Below is a small trained network, with its code and all its weights. Each question gives an input and a class and asks what happens when units are switched off, that is, made to give their printed mean instead of their output.

import numpy as np


def w(rows, s, z=0):
    codes = np.array(rows[::2]) - 128.0
    scale = np.full(codes.shape[1], s)
    scale[-1] = z or s
    return codes * scale


def f(y):
    return np.maximum(y, 0)


def log_softmax(a):
    a = a - a.max(-1, keepdims=True)
    return a - np.log(np.exp(a).sum(-1, keepdims=True))


def net(x, mask):
    res = np.array(x, float).reshape(1, 7) / 4 @ E
    y = f(res @ A[0][:, :-1].T + A[0][:, -1])
    res = res + np.where(mask, y, B[0][:, -1]) @ B[0][:, :-1]
    return log_softmax(res[-1] @ U[:, :-1].T + U[:, -1])


A, B = {}, {}
E = w([
[128,128,128],'x0',
[203,156,238],'x1',
[15,181,217],'x2',
[142,252,87],'x3',
[128,128,128],'x4',
[128,128,128],'x5',
[128,128,128],'x6',
],0.016)
A[0] = w([
[74,19,87,141],'N0',
[52,155,175,143],'N1',
[224,102,73,250],'N2',
[42,108,33,231],'N3',
[105,7,171,229],'N4',
[88,119,82,180],'N5',
],0.017,0.013)
B[0] = w([
[126,63,115,216],'N0',
[2,137,222,208],'N1',
[197,144,75,247],'N2',
[34,78,54,248],'N3',
[173,2,178,251],'N4',
[94,102,61,186],'N5',
],0.015,0.026)
U = w([
[125,60,80,46],'0',
[200,96,163,134],'1',
[98,157,29,135],'2',
[180,240,132,243],'3',
[47,64,151,3],'4',
[108,95,225,152],'5',
[21,165,99,139],'6',
[90,248,192,176],'7',
],0.012,0.0045)

Each question gives the input, the list of numbers given to net, and the class t.
The units are the neurons (one row each of A and B). Each row of codes is followed by its name. A weight is (code - 128) times the scale printed after its matrix; where a second scale follows, it is the last column's (A, B and U).
mask holds one flag per neuron, in row order. A switched-off neuron (its flag False) gives its mean, the last column of its row in B, instead of its output. The means were averaged over made-up inputs and are rounded, as every weight is.
A unit's drop is (log p(t) with every unit on - log p(t) with that unit switched off) / (log p(t) with every unit on - log p(t) with every unit switched off).
The circuit of an input: a set's keep is (log p(t) with only the set's units on - log p(t) with every unit switched off) / (log p(t) with every unit on - log p(t) with every unit switched off). Starting from all 6 units, units are removed one at a time, each time the one whose removal leaves the highest keep (on an exact tie, the one counted first), for as long as the keep stays at least 0.8.
units of the circuit, in order: the units of the circuit, biggest drop first
most important unit: the unit with the biggest drop
top k neurons: the k neurons with the biggest drops, biggest first
drop of u: that unit's drop, to one decimal
input [-8,3,5,1,-3,-6,4], class 7: units of the circuit, in order => N4, N3
input [0,2,5,8,2,-4,4], class 7: units of the circuit, in order => N3, N4
input [-3,1,-4,5,-6,1,1], class 3: most important unit => N3
input [-7,5,8,7,4,2,3], class 7: units of the circuit, in order => N4, N3
input [5,5,0,-4,6,4,0], class 1: top 2 neurons => N1, N3
input [0,4,0,1,-7,-1,1], class 3: top 3 neurons => N4, N3, N1
input [-7,3,5,6,-6,-2,4], class 7: top 2 neurons => N4, N3
input [-5,1,-7,-8,5,1,8], class 1: top 2 neurons => N3, N4
input [4,5,1,8,0,-3,-6], class 7: top 3 neurons => N4, N3, N2
input [0,7,8,0,-6,1,4], class 5: top 2 neurons => N3, N2
input [4,3,-7,4,6,7,2], class 3: top 2 neurons => N4, N3
input [8,4,5,-1,-8,5,5], class 5: drop of N3 => 0.6
input [5,-5,-8,2,-5,3,-6], class 2: drop of N0 => 0.0
input [-3,3,2,-4,-8,-3,3], class 5: drop of N3 => 0.4
input [-5,8,-8,8,-1,-1,1], class 3: most important unit => N4
input [-3,-7,0,5,-5,8,4], class 2: top 2 neurons => N1, N4
